Here is a tiny trained network, its code and every weight. The questions are about switching its units off for an input and a target symbol, where a switched-off unit gives its printed mean instead of its output.

import numpy as np


def w(rows, s, z=0):
    codes = np.array(rows[::2]) - 128.0
    scale = np.full(codes.shape[1], s)
    scale[-1] = z or s
    return codes * scale


def norm(h):
    return h / np.sqrt((h * h).mean(-1, keepdims=True) + 1e-5)


def f(y):
    return y / 2 * (1 + np.tanh(0.7978845608 * (y + 0.044715 * y**3)))


def softmax(a):
    e = np.exp(a - a.max(-1, keepdims=True))
    return e / e.sum(-1, keepdims=True)


def log_softmax(a):
    a = a - a.max(-1, keepdims=True)
    return a - np.log(np.exp(a).sum(-1, keepdims=True))


def net(x, mask):
    ids = ['ΓΔΘΛΞεζημσψω'.index(c) for c in x.split()]
    T = len(ids)
    res = E[ids] + P[:T]
    u = 0
    for l in range(2):
        r = norm(res)
        for j in range(3):
            rows = slice(3 * j, 3 * j + 3)
            q, k, v = (r @ M[l][rows].T for M in (Q, K, V))
            z = softmax(np.where(np.tri(T) > 0, q @ k.T / 3**0.5, -1e9)) @ v
            o = O[l][rows]
            res = res + np.where(mask[u + j], z, o[:, -1]) @ o[:, :-1]
        u += 3
        y = f(norm(res) @ A[l][:, :-1].T + A[l][:, -1])
        res = res + np.where(mask[u : u + 8], y, B[l][:, -1]) @ B[l][:, :-1]
        u += 8
    return log_softmax(norm(res)[-1] @ U[:, :-1].T + U[:, -1])


Q, K, V, O, A, B = {}, {}, {}, {}, {}, {}
E = w([
[74,126,135,150,130,117,160],'Γ',
[126,145,160,132,146,107,115],'Δ',
[108,48,103,66,127,106,96],'Θ',
[100,138,169,121,68,86,130],'Λ',
[110,120,159,12,146,113,184],'Ξ',
[116,123,121,103,106,149,54],'ε',
[138,156,156,159,188,121,33],'ζ',
[163,116,91,183,78,149,105],'η',
[155,99,74,160,127,124,140],'μ',
[204,113,140,106,143,120,158],'σ',
[126,158,150,169,66,159,134],'ψ',
[36,91,73,131,100,159,114],'ω',
],0.011)
P = w([
[71,168,45,106,97,67,173],'0',
[133,142,135,109,160,169,133],'1',
[108,19,137,175,67,25,114],'2',
[132,143,143,113,160,164,130],'3',
[105,12,140,160,65,18,103],'4',
[136,133,145,118,158,165,131],'5',
[107,22,142,166,63,25,126],'6',
[137,131,154,122,163,166,126],'7',
[113,17,126,179,64,1,130],'8',
[138,126,161,129,164,171,124],'9',
],0.0089)
Q[0] = w([
[197,90,106,103,128,108,116],'L0H0',
[157,188,179,92,114,170,72],'L0H0',
[126,145,120,180,72,41,175],'L0H0',
[152,86,131,82,163,146,124],'L0H1',
[116,160,196,81,141,160,158],'L0H1',
[134,158,162,149,156,252,77],'L0H1',
[146,134,154,157,39,100,104],'L0H2',
[168,168,117,126,164,200,84],'L0H2',
[104,105,114,60,98,107,66],'L0H2',
],0.03)
K[0] = w([
[200,138,77,76,124,67,110],'L0H0',
[149,149,243,105,121,148,67],'L0H0',
[101,237,78,118,81,62,190],'L0H0',
[161,55,120,87,158,150,124],'L0H1',
[130,125,252,123,143,143,171],'L0H1',
[128,54,184,190,167,217,79],'L0H1',
[148,198,98,152,20,79,109],'L0H2',
[206,103,186,174,171,174,68],'L0H2',
[101,105,113,45,83,139,52],'L0H2',
],0.024)
V[0] = w([
[138,132,116,125,104,170,120],'L0H0',
[5,124,140,175,171,131,180],'L0H0',
[125,103,202,84,120,54,181],'L0H0',
[111,89,156,145,109,187,65],'L0H1',
[169,170,75,180,88,68,148],'L0H1',
[115,209,202,111,120,165,135],'L0H1',
[189,163,150,172,170,168,155],'L0H2',
[94,91,156,132,107,179,199],'L0H2',
[131,155,129,153,19,119,135],'L0H2',
],0.015)
O[0] = w([
[153,167,113,112,79,150,115,120],'L0H0',
[4,95,77,214,141,189,234,150],'L0H0',
[123,49,247,200,161,39,161,160],'L0H0',
[132,113,113,169,13,167,36,108],'L0H1',
[131,182,27,138,253,41,171,100],'L0H1',
[68,231,230,172,83,151,141,101],'L0H1',
[238,175,140,230,154,184,170,1],'L0H2',
[154,120,108,144,25,132,193,124],'L0H2',
[108,186,95,203,78,1,125,126],'L0H2',
],0.0063,0.014)
A[0] = w([
[249,138,88,127,160,174,127,23],'L0N0',
[167,135,148,121,148,85,164,116],'L0N1',
[101,189,197,160,114,128,19,73],'L0N2',
[152,153,197,72,135,155,196,62],'L0N3',
[157,83,183,105,143,164,78,94],'L0N4',
[213,147,193,148,117,140,168,2],'L0N5',
[175,62,146,181,117,109,158,74],'L0N6',
[158,215,159,182,147,191,123,113],'L0N7',
],0.017,0.0038)
B[0] = w([
[166,79,183,206,136,160,188,153],'L0N0',
[108,120,95,182,130,129,83,162],'L0N1',
[115,144,192,170,133,148,9,205],'L0N2',
[169,198,125,12,93,116,150,160],'L0N3',
[226,96,114,164,123,154,121,255],'L0N4',
[167,148,7,123,138,149,173,155],'L0N5',
[106,137,125,81,100,135,80,146],'L0N6',
[177,87,69,172,111,64,94,177],'L0N7',
],0.02,0.0073)
Q[1] = w([
[51,111,19,105,116,123,207],'L1H0',
[67,143,154,161,150,166,122],'L1H0',
[144,100,132,91,201,19,174],'L1H0',
[71,100,19,145,141,43,189],'L1H1',
[204,111,137,223,126,116,183],'L1H1',
[146,172,5,161,150,119,66],'L1H1',
[20,114,159,97,108,145,111],'L1H2',
[143,177,213,185,83,134,62],'L1H2',
[81,92,154,181,109,7,225],'L1H2',
],0.023)
K[1] = w([
[43,164,58,94,94,119,201],'L1H0',
[140,195,161,142,116,203,140],'L1H0',
[97,163,91,95,235,50,156],'L1H0',
[50,165,47,146,211,117,200],'L1H1',
[183,100,80,232,83,200,146],'L1H1',
[160,173,27,148,165,109,44],'L1H1',
[6,115,120,65,100,129,90],'L1H2',
[132,96,205,195,62,79,71],'L1H2',
[74,202,99,124,239,68,198],'L1H2',
],0.023)
V[1] = w([
[125,125,115,140,145,115,113],'L1H0',
[185,145,155,61,124,86,140],'L1H0',
[111,136,141,126,64,164,154],'L1H0',
[171,200,120,110,252,105,121],'L1H1',
[20,164,73,99,98,251,142],'L1H1',
[104,31,175,114,233,153,105],'L1H1',
[164,67,131,137,60,91,140],'L1H2',
[112,137,159,158,91,159,160],'L1H2',
[119,191,179,142,117,141,190],'L1H2',
],0.022)
O[1] = w([
[169,125,129,135,120,125,124,152],'L1H0',
[125,127,195,124,130,98,76,119],'L1H0',
[64,153,118,123,150,137,148,79],'L1H0',
[148,117,183,140,213,221,45,114],'L1H1',
[202,185,129,156,7,203,197,61],'L1H1',
[156,2,160,80,81,120,84,208],'L1H1',
[75,102,103,95,125,52,149,173],'L1H2',
[88,123,142,167,190,121,126,64],'L1H2',
[108,159,162,196,166,155,99,10],'L1H2',
],0.014,0.013)
A[1] = w([
[145,190,131,39,110,151,162,54],'L1N0',
[46,104,108,119,102,210,167,47],'L1N1',
[137,197,116,116,156,116,91,99],'L1N2',
[149,104,117,162,147,103,95,125],'L1N3',
[87,153,118,122,90,124,73,159],'L1N4',
[93,153,254,158,105,106,137,3],'L1N5',
[178,170,106,81,152,118,123,1],'L1N6',
[148,91,146,83,180,141,144,102],'L1N7',
],0.033,0.0058)
B[1] = w([
[112,195,242,185,106,47,118,181],'L1N0',
[87,89,111,58,204,222,128,161],'L1N1',
[99,75,86,156,42,138,53,162],'L1N2',
[68,175,140,91,148,121,176,247],'L1N3',
[178,133,141,156,146,196,162,201],'L1N4',
[1,57,240,131,103,155,113,201],'L1N5',
[114,183,163,35,154,126,131,167],'L1N6',
[176,138,104,205,83,128,160,250],'L1N7',
],0.028,0.011)
U = w([
[98,176,112,118,53,177,255,6],'Γ',
[90,177,94,32,112,143,36,67],'Δ',
[167,43,98,88,57,81,134,174],'Θ',
[38,69,219,173,104,162,110,31],'Λ',
[167,211,210,123,88,69,125,152],'Ξ',
[214,129,149,157,95,232,91,220],'ε',
[170,93,147,160,221,101,45,151],'ζ',
[55,147,90,119,202,46,179,94],'η',
[174,91,136,246,169,129,221,72],'μ',
[219,180,90,86,189,134,180,206],'σ',
[91,157,49,225,82,128,88,171],'ψ',
[94,90,84,66,194,232,157,156],'ω',
],0.0085,0.0017)

Each question gives the input, a string of symbols that net reads in full, and the target symbol t.
The units are the heads (3 rows each of Q, K, V and O) and the neurons (one row each of A and B). Each row of codes is followed by its name. A weight is (code - 128) times the scale printed after its matrix; where a second scale follows, it is the last column's (O, A, B and U).
mask holds one flag per unit, layer by layer, with each layer's heads first. A switched-off unit (its flag False) gives its mean, the last column of its rows in O or B, instead of its output. The means were averaged over made-up inputs and are rounded, as every weight is.
A unit's drop is (log p(t) with every unit on - log p(t) with that unit switched off) / (log p(t) with every unit on - log p(t) with every unit switched off).
The circuit of an input: a set's keep is (log p(t) with only the set's units on - log p(t) with every unit switched off) / (log p(t) with every unit on - log p(t) with every unit switched off). Starting from the 12 units with the biggest drops (on a tie, the unit counted first), units are removed one at a time, each time the one whose removal leaves the highest keep (on an exact tie, the one counted first), for as long as the keep stays at least 0.8.
circuit, biggest first: the units of the circuit, biggest drop first
k most important neurons: the k neurons with the biggest drops, biggest first
k most important neurons of layer l: the k neurons of layer l with the biggest drops, biggest first
which heads matter: for each layer, one digit per head in row order, 1 if its drop is at least 0.15 and else 0, layers parted by /
input ω Ξ σ Θ ω ε Λ, target Γ: which heads matter -> 100 / 010
input σ ζ ω ε ω Θ Δ Θ Λ, target ζ: circuit, biggest first -> L1H1; L0H1
input ζ ψ Λ Δ, target Δ: 3 most important neurons of layer 0 -> L0N7; L0N3; L0N2
input Λ Θ Λ Θ ψ Θ Θ ω, target ω: which heads matter -> 100 / 000
input η Θ Θ Λ ε Γ Θ, target Δ: 2 most important neurons -> L1N6; L1N2
input Ξ Θ Ξ ψ ε Θ Θ ζ, target ζ: which heads matter -> 011 / 010
input ω ζ Ξ, target Γ: circuit, biggest first -> L1H1; L0H0
input ψ Θ Λ ε ψ ε Θ Λ Δ, target ψ: which heads matter -> 011 / 010
input ζ Θ ζ Θ ε Λ Λ Ξ, target Ξ: circuit, biggest first -> L0N3; L1N0
input η ε ω Δ Ξ η Γ, target Δ: 2 most important neurons of layer 1 -> L1N6; L1N2
input ε Θ η ζ σ Θ ω, target Ξ: which heads matter -> 100 / 010
input Ξ ψ Λ Λ η σ σ Γ, target Γ: which heads matter -> 101 / 010
input μ ε Θ, target σ: 2 most important neurons of layer 1 -> L1N7; L1N6
input ψ Θ Θ μ ε Θ Θ Θ ε, target ψ: circuit, biggest first -> L1H1; L0H2; L0H1; L1N2
input ε μ Θ Λ σ, target Ξ: circuit, biggest first -> L0H0; L1N0; L1H1
input Γ ε Λ Ξ Θ σ ψ Θ Λ, target ω: most important neuron -> L1N1
input ε Λ Θ, target Ξ: circuit, biggest first -> L0H0; L1H1; L1N0
input Θ Δ ω μ Λ Δ Θ Λ Θ ζ, target ζ: circuit, biggest first -> L0H2; L0N7; L1H1
input ε ε ε μ Λ Θ Λ μ, target μ: circuit, biggest first -> L0N0; L0H2
input Γ Λ η ψ Θ μ Θ σ, target σ: circuit, biggest first -> L0H2; L0N5; L1N6
input Γ ζ Γ μ, target μ: 2 most important neurons -> L0N0; L1N7
input η ζ Ξ, target Δ: 2 most important neurons -> L1N6; L1N2
input Γ ψ ψ ω, target ω: which heads matter -> 110 / 000
input Θ Λ σ ε ζ η Θ Ξ η ψ, target ψ: which heads matter -> 011 / 000
input Δ η Θ Θ Λ ζ ω, target μ: which heads matter -> 010 / 010
input Θ Λ Λ σ, target σ: 4 most important neurons -> L0N5; L0N0; L0N3; L1N6
input σ η ω Θ Θ Θ ε, target ζ: circuit, biggest first -> L1H1; L0H1
input ω Θ ψ Ξ σ ε ω ψ Θ, target Γ: 2 most important neurons -> L1N1; L1N0
